Each row has a hidden trait or not; one of two labels after the row says which. A new part has a new trait and new labels.
[-10  15 -15   6  -3  -7   5  -5  14  25   3  -5 -11  17  -8   8  -1 -16
   5  -9  -6 -12  -1  14   1  16   5  -9  -4  -4 -10 -23]	Ch
[ -2  -4  -2   5  -2  -7   3  -5   4   7   4  -4  -2   5 -18  -7   0  -5
  -4  -4   1  -4   6   1  -1   2  -5   6   4  -6 -12  -8]	Ch
[-28   8 -19  15 -14  -8   3  -6  16   9  10  -4  12   6  23   1   7  -1
  26   4   0  -9  14   3  -4 -16  10  -5  -2   8   3  -9]	fm
[-10  17  -3   1 -10 -16   3  -3   6  23   5  -4 -12  11  -3 -10   0 -21
  -5  -3  -3  -9   1   7   3   9   2   1  -8  -2  -8 -14]	Ch
[  1  20   2  -2 -14  -9   0   2   1  16   1   0 -10   4   9 -17   1 -19
 -14   6   1  -6  -1   3   4  -3   4   2 -12   2   2  -4]	Ch
[-25   4 -13  11 -15 -19   3  -7  11  12   8  -3   7   3  24  -3   7  -5
  20   5   0  -8  13   1  -4 -14   4   2  -5   8   3  -4]	fm
[-10  19  -6   1 -13  -3   1   2   5  14   2  -2  -9   9   5  -8   0 -12
  -8   2  -2  -8   0   7   4   1   4  -3  -9   0   0  -9]	Ch
[-26   1  -9  12 -19 -28   6 -11  14  17  10  -4   4   5  15 -13   8  -8
  12   0  -2 -12  14  -3  -5  -9   3   6  -5   5  -4  -6]	fm
[-25   0  -4   8 -21 -33   4 -11  10  16   8  -3   3  -1  15 -20   7 -14
   8   2  -2  -6  15   1  -5 -12   0  14  -9   5  -4   1]	fm
[  0  16  -4   1 -14 -19   4  -3   8  19   6  -3 -12  11  -9  -8   1 -21
  -6  -4  -5  -9   3   8   2  10   1   2  -9  -3 -10 -13]	Ch
[ -5  21 -13   4  -8  10   1   4   8  12   3  -1  -3  12   8   5  -1 -12
   4   4   0 -10   2  11   5  -3   9 -12  -7   0   6 -10]	Ch
[-24   7  -7   8 -19 -18   0  -5   7   6   5   0  11  -3  33 -16   8  -5
  13  14   5  -5  13  -5  -2 -28   8  -1  -9  11  11   5]	fm
[ -2  14  -1   1 -16 -19   3 -10   6  25   6  -4 -13  10  -8 -10   1 -23
  -7  -6  -6  -9   2   7   1  11   0   6 -11  -4 -12 -15]	Ch
[  2  18  -5  -1 -11  -4   2  -1   7  20   2  -2 -10  10   0  -8   0 -36
  -5  -2  -3  -9   2   7   3   6   4  -1 -10  -3   0 -10]	Ch
[-27   3 -10  11 -19 -21   4  -9  13  16   9  -3   7   5  17 -11   7  -5
  14   2  -1  -7  14  -2  -4 -13   4   6  -7   7  -2  -3]	fm
[ -6  -1 -15   8  14   9   2  -4   9  -4   5  -1   6   9  -2   7  -1   4
  11   0   3  -7   3   6   1  -3   3  -9   9  -3  -1 -13]	Ch
[ -2  18  -5   0 -10  -7   0   0   4  17   2  -1  -9   9   5 -12   0 -19
  -8   3  -1  -7   0   7   3  -1   5  -5 -10   1   1  -8]	Ch
[  0  19   2  -2 -11  -7  -1   5   1   9   0   1  -7   5  17 -15   1 -18
 -12  10   3  -6   3   3   5  -8   7  -2 -12   3   5   0]	Ch
[-25   2 -11  11 -18 -17   2  -4  12   7   8  -2  10   4  27  -9   8  -3
  17   8   2  -7  12  -4  -3 -19   8   1  -8   9   7   0]	fm
[-24  -2  -4   9 -24 -33   3 -13  12  17   9  -4   0   2  12 -14   7 -12
   8   0  -4  -6  13  -3  -5 -11  -2  15  -9   4  -5   4]	fm
[ -4  12  -7   2  -9 -26   6  -6   7  33   9  -6 -17  15 -19  -7   0 -26
  -8 -13  -9 -11   4   9  -1  19  -4   7  -8  -5 -18 -20]	Ch
[-17  16 -10   4  -9 -11   5  -3  13  27  10  -6 -14  15 -11   1   1 -19
   0 -10  -7 -11   2  12   1  17   2  -3  -5  -4 -13 -22]	Ch
[-25   2 -10  11 -19 -26   4 -11   9  16  10  -4   5   3  15  -9   7  -8
  14   1  -2  -8  15  -1  -5 -11   3  10  -5   6  -2  -7]	fm
[ -3  19  -8   2 -10 -10   1   3   7  15   4  -2  -8   9   3  -5  -1 -16
  -1   1  -1  -8   1   8   3   4   5  -6  -8   0   0 -12]	Ch
[-20  -1 -11  12 -16 -24   4  -8  14  15   9  -4   7   4  13  -8   8  -8
  18   2  -1  -8  15   1  -4 -13   6   7  -5   7   0  -6]	fm
[-29   7 -21  22 -11  -4   3  -4  11  10   8  -3  15   6  26   4   6   2
  29   2   2  -9  14   4  -3 -16  11 -10  -1   9   7 -11]	fm
[ -7  16 -12   5  -9  -7   5  -3  10  29   6  -6 -10  16 -11   3   0 -17
   3  -9  -6 -12   3  12   1  16   6  -4  -4  -3 -11 -22]	Ch
[ -2   0  -1   3  -1  -4   0  -5   0  -3   2  -2   2   2  -4 -12  -1   6
  -6   0   3  -3   7   1   0  -3  -4   6   3  -4  -7   1]	Ch
[-16 -13  24   1 -45 -63  10 -34   5  47  13  -8 -21  -6 -25 -54   8 -38
 -26 -18 -13  -3  16 -12 -12  16 -23  60 -18  -7 -48  -1]	fm
[-22   2   1   7 -23 -29   0  -9   4  11   5   0   6  -5  27 -27   7 -10
   2  10   2  -3  17  -7  -3 -21   2  13 -11   8   3   8]	fm
[-22  -3  -2   5 -25 -54   3 -12   5  10   9  -4   0  -1  13 -21   6 -14
   1   1  -2  -6  14  -5  -5 -14  -2  19 -11   6  -8   1]	fm
[ -1  18  -6   2 -13  -6   2   3   7  20   4  -3  -7  10   3  -6   0 -15
  -4  -1  -1  -7   4   8   3   4   5  -5  -8  -2  -2 -12]	Ch
[ -1  -7  -4   5   1  -6   3 -12   5   2   5  -4   0   5 -11  -2  -1  -1
  -1  -5   1  -5   6   4   1   0  -3   3   5  -6 -12 -10]	Ch
[ -7  22 -10   2  -6  -3   1   3   7  14   5  -3  -6  11   9   0   1 -13
   0   1  -1  -8   2   9   4   0   8 -10  -6   0   1 -14]	Ch
[-25  -1  -7  11 -23 -38   7 -17  15  24  12  -7  -1   4   4 -13   8 -16
   9  -7  -5  -9  15  -1  -7  -2  -3  13  -6   3 -15  -9]	fm
[ -4  13  -8   2 -11 -12   4  -4   9  24   6  -4 -15  13  -9  -3   1 -21
  -3  -7  -5 -10   2   9   2  11   2   1  -8  -3 -10 -16]	Ch
[-24   6  -9  10 -19 -26   3  -9  12  15   8  -2   6   1  20 -14   7   2
  13   3  -2  -4  12  -2  -4 -13   4   8  -7   7  -1  -3]	fm
[ -2  -3  -2   3  -1  -8   3  -9   7   2   5  -1  -2   3  -8  -9  -1  -1
  -4  -4   1  -2   7   3   0   0  -6   8   2  -7 -13  -6]	Ch
[ -8  -3  -2   6  -1 -18   5 -10   7  11   6  -4  -4   6 -20  -4   0  -9
  -3  -8  -2  -6   6   3  -2  10  -7   9   4  -8 -21  -9]	Ch
[-29   5 -21  16 -10  -6   3  -4  18  12  10  -3  12   8  27   4   6   1
  31   4   0 -10  13   4  -3 -16  10  -9   0  10   6  -9]	fm
[ -3  18  -9   2  -9   1   2   1   6  17   4  -2  -7  12   3  -5   1 -22
   0   0  -3  -8   1   9   3   5   4  -4  -8   0  -2 -12]	Ch
[-22   0   6   4 -27 -35   0  -8   4  11   4   0   4  -4  25 -27   8 -12
  -2   9   2  -2  15  -8  -5 -18   1  18 -12   9   2   8]	fm
[ -2   0  -4   6   2  -3   0  -6   1  -3   4  -1   3   4  -2 -10   0  -1
  -3   1   3  -3   5   0   1  -8  -2   2   2  -3  -7  -3]	Ch
[-25  -1 -13  13 -16 -23   5 -11  17  20  10  -6   4   5  12  -7   6  -8
  20  -2  -3  -9  13   2  -6  -8   3   8  -5   5  -6 -10]	fm
[  0  14  -5   0 -14 -26   5  -5  11  29   7  -6 -16  12 -19  -8   0 -23
  -4 -10  -8 -12   1   9   1  17  -2   9  -7  -5 -16 -18]	Ch
